Here is a tiny trained network, its code and every weight. The questions are about switching its units off for an input and a target symbol, where a switched-off unit gives its printed mean instead of its output.

import numpy as np


def w(rows, s, z=0):
    codes = np.array(rows[::2]) - 128.0
    scale = np.full(codes.shape[1], s)
    scale[-1] = z or s
    return codes * scale


def norm(h):
    return h / np.sqrt((h * h).mean(-1, keepdims=True) + 1e-5)


def f(y):
    return y / 2 * (1 + np.tanh(0.7978845608 * (y + 0.044715 * y**3)))


def softmax(a):
    e = np.exp(a - a.max(-1, keepdims=True))
    return e / e.sum(-1, keepdims=True)


def log_softmax(a):
    a = a - a.max(-1, keepdims=True)
    return a - np.log(np.exp(a).sum(-1, keepdims=True))


def net(x, mask):
    ids = ['αβεζλμξπστ'.index(c) for c in x.split()]
    T = len(ids)
    res = E[ids] + P[:T]
    q, k, v = (norm(res) @ M[0].T for M in (Q, K, V))
    z = softmax(np.where(np.tri(T) > 0, q @ k.T / 3**0.5, -1e9)) @ v
    res = res + np.where(mask[0], z, O[0][:, -1]) @ O[0][:, :-1]
    y = f(norm(res) @ A[0][:, :-1].T + A[0][:, -1])
    res = res + np.where(mask[1:9], y, B[0][:, -1]) @ B[0][:, :-1]
    return log_softmax(norm(res)[-1] @ U[:, :-1].T + U[:, -1])


Q, K, V, O, A, B = {}, {}, {}, {}, {}, {}
E = w([
[114,113,125,138],'α',
[113,112,149,140],'β',
[102,101,128,153],'ε',
[109,196,130,160],'ζ',
[168,150,20,66],'λ',
[101,121,124,145],'μ',
[110,131,157,130],'ξ',
[30,249,244,209],'π',
[160,156,168,135],'σ',
[103,115,156,135],'τ',
],0.02)
P = w([
[211,156,81,102],'0',
[42,144,106,3],'1',
[33,110,106,24],'2',
[28,92,130,27],'3',
[37,88,128,36],'4',
[29,76,131,45],'5',
[49,53,120,63],'6',
],0.006)
Q[0] = w([
[2,55,178,169],'h0',
[179,233,146,244],'h0',
[130,182,121,144],'h0',
],0.0096)
K[0] = w([
[180,118,157,248],'h0',
[15,167,156,89],'h0',
[90,84,128,130],'h0',
],0.013)
V[0] = w([
[247,7,87,187],'h0',
[138,153,29,57],'h0',
[2,139,77,183],'h0',
],0.0096)
O[0] = w([
[109,119,101,197,209],'h0',
[248,153,152,165,3],'h0',
[148,118,63,80,41],'h0',
],0.014,0.0039)
A[0] = w([
[179,99,250,102,114],'n0',
[134,55,108,150,254],'n1',
[130,233,114,126,104],'n2',
[129,102,123,63,96],'n3',
[69,112,169,79,161],'n4',
[151,117,156,40,67],'n5',
[156,157,86,151,196],'n6',
[148,178,173,121,99],'n7',
],0.016,0.0059)
B[0] = w([
[225,50,138,164,165],'n0',
[194,236,91,92,203],'n1',
[60,64,116,90,149],'n2',
[116,51,104,252,170],'n3',
[234,208,164,99,254],'n4',
[42,2,53,212,198],'n5',
[92,129,175,39,147],'n6',
[75,103,69,171,141],'n7',
],0.0078,0.0092)
U = w([
[188,181,114,207,87],'α',
[9,138,143,239,4],'β',
[136,191,14,152,118],'ε',
[153,23,131,193,218],'ζ',
[191,128,143,154,117],'λ',
[221,174,87,45,174],'μ',
[182,118,200,95,196],'ξ',
[42,44,89,47,97],'π',
[137,153,185,146,138],'σ',
[69,181,192,30,109],'τ',
],0.013,0.0035)

Each question gives the input, a string of symbols that net reads in full, and the target symbol t.
The units are the heads (3 rows each of Q, K, V and O) and the neurons (one row each of A and B). Each row of codes is followed by its name. A weight is (code - 128) times the scale printed after its matrix; where a second scale follows, it is the last column's (O, A, B and U).
mask holds one flag per unit, heads first, then neurons. A switched-off unit (its flag False) gives its mean, the last column of its rows in O or B, instead of its output. The means were averaged over made-up inputs and are rounded, as every weight is.
A unit's drop is (log p(t) with every unit on - log p(t) with that unit switched off) / (log p(t) with every unit on - log p(t) with every unit switched off).
The circuit of an input: a set's keep is (log p(t) with only the set's units on - log p(t) with every unit switched off) / (log p(t) with every unit on - log p(t) with every unit switched off). Starting from all 9 units, units are removed one at a time, each time the one whose removal leaves the highest keep (on an exact tie, the one counted first), for as long as the keep stays at least 0.8.
units of the circuit, in order: the units of the circuit, biggest drop first
top k neurons: the k neurons with the biggest drops, biggest first
drop of u: that unit's drop, to one decimal
input ζ ζ τ β ξ β μ, target ζ: units of the circuit, in order	h0, n3
input ε ζ β β β μ, target ε: units of the circuit, in order	h0, n1
input β μ α, target β: units of the circuit, in order	h0
input ξ β β β β ε α, target ξ: units of the circuit, in order	h0, n4
input ξ τ τ β π β, target ξ: units of the circuit, in order	h0, n0
input τ π β ε τ, target τ: units of the circuit, in order	h0, n4
input π β β ξ ζ ξ, target π: units of the circuit, in order	h0, n5
input π τ λ σ ε β β, target π: top 3 neurons	n5, n3, n0
input ξ ζ ζ, target π: drop of h0	0.6
input ε α μ, target ε: drop of h0	0.8
input ζ β π ξ, target ζ: drop of h0	1.8
